[ 81  80  89 170 170 165 157  81] -> E
[146  75 117 133 158 164 123  99] -> B
[153 151 153 112 102 115 112 153] -> H
[152 138 159 107 108 120 104 156] -> D
[146  75 117 133 179 164 123  99] -> X
tags:
[146] -> J140
[145] -> J600
[133] -> J141
[170] -> J709
[171] -> J169
[132] -> J317
key X 3:   J141
asked: [102 115 112]  H
asked: [117 133 158 164 123  99]  B
asked: [152 138 159 107 108 120 104 156]  D

[181 106 148 162 103 143 120] = G
[ 78 160 106 149 104 158 110] = A
[ 78 160 106  99 168 166 166] = J
[ 99 143 158  96  89 143 111] = V
[157  96  89 105 104 158 110] = C
asked: [158  96  89]  V
asked: [157  96  89 105 104 158 110]  C
asked: [ 99 143 158]  V
asked: [143 158  96]  V

[137 151 104 116 130 102 111 123 136 116 113  94 148] : S
[161 170 143 154 125 123 144 127 150 143 109 110 110] : L
[137 155 129 118 151 130 137 144 154 148 130 137 146] : U
[147 139 158 160 157 105 105 156 127 140 120 118 126] : N
[156 162 130 136 142 138 115 117 114 138 113 127 142] : W
[132 173 189 133 132 180  90 110 143 111 128 101 132] : F
[121 128 156 145 129  93  88 161 127 108 139 105 119] : Q
[132 114 168 134 131 127 113 157 100 131 154 135 119] : K
[189 133 173 180 132 132 131 159 112 142 123 133 117] : P
[125 116  89 129 111 137 151  91 130 101 124 128 129] : Z
[126 140 120 118 126  92 104 127 100 105 129 116 136] : T
asked: [127 140 120 118 126]  N
asked: [189 133 173 180 132 132]  P
asked: [173 189]  F
key -> tag
[128] -> J122
[138] -> J256
[155] -> J780
[156] -> J224
[137] -> J61
key U 1:   J780
asked: [126 140 120 118 126  92 104 127 100 105 129 116 136]  T

[134  99 137 120 143 122 136 128 146 136 109 134 127 102 146 147 117 103
 124 143 133 125 142 123 118 147 148 137 132 140 129 123 118 117 116 128
 118 157 103 128 148 123 115 128]  dolos
[124 117 136 124 133 120 115 136 145 126 114 140 120 108 137 140 148 115
 131 128 123 122 134 126 140 150 122 120 125 119 115 130 107 134 145 112
 114 161 114 132 146 113 128 137]  nes
[145 145 120 149  92 124 101 111 127 108 145 152 147 127 102 146 117 144
 122 163 144 106 115 130 157 104 133  98 153 123 121 157 117  99 175 120
 126  81 135 130  80 148 119 137]  bova
[124 146 118 132 130 139 133 123 111 132 131 126 135 123 123 126 123 132
 131 129 126 140 125 125 118 120 128 145 131 134 128 123 138 121 114 134
 139 124 133 120 121 134 123 124]  kis
[127 127 127 126 136 132 134 127 123 132 122 129 133 116 130 128 134 125
 129 130 126 135 130 124 115 132 133 145 128 133 127 121 132 120 117 131
 131 139 124 121 135 128 122 124]  makep
[115 144 118 126 139 141 131 133 104 132 127 120 126 124 125 124 119 130
 139 107 112 149 122 124 125 125 108 144 119 127 120 107 149 140 115 129
 142 138 136 115 133 122 131 126]  vup
tags:
[146] -> J407
[145] -> J161
[104] -> J794
[102] -> J849
[103] -> J103
[132] -> J629
[133] -> J758
key dolos 38:   J103
asked: [124 119]  vup
asked: [147 127 102 146 117]  bova
asked: [127 127 127 126 136 132 134 127 123 132 122 129 133 116 130 128 134 125
 129 130 126 135 130 124 115 132 133 145 128 133 127 121 132 120 117 131
 131 139 124 121 135 128 122 124]  makep
asked: [145 126]  nes

[ 93 121  97 159 187 112 104 125] = Venu
[ 96 129 101 164 152  92 108 118] = nuv
[148 101 137  90 138 124 134 146] = mil
[ 96 129 100 163 151  92 108 117] = Dito
[128 116 120 115 160 174 117 127] = kuzes
Table of tags by key:
[116] -> J860
[164] -> J639
[114] -> J713
[115] -> J390
[163] -> J553
key kuzes 3:   J390
asked: [115 160]  kuzes
asked: [ 96 129 101 164 152  92 108 118]  nuv

[164 107 145  88]  befe
[152 105 150 150]  puman
[127 125 126 116]  Lipib
[114  93 101 126]  Vaf
[130 129 136 109]  keki
[134 126 138 119]  fenum
[139 119 177 154]  tebet
key -> tag
[127] -> J346
[152] -> J596
[150] -> J821
key puman 0:   J596
asked: [139 119 177 154]  tebet
asked: [138 119]  fenum

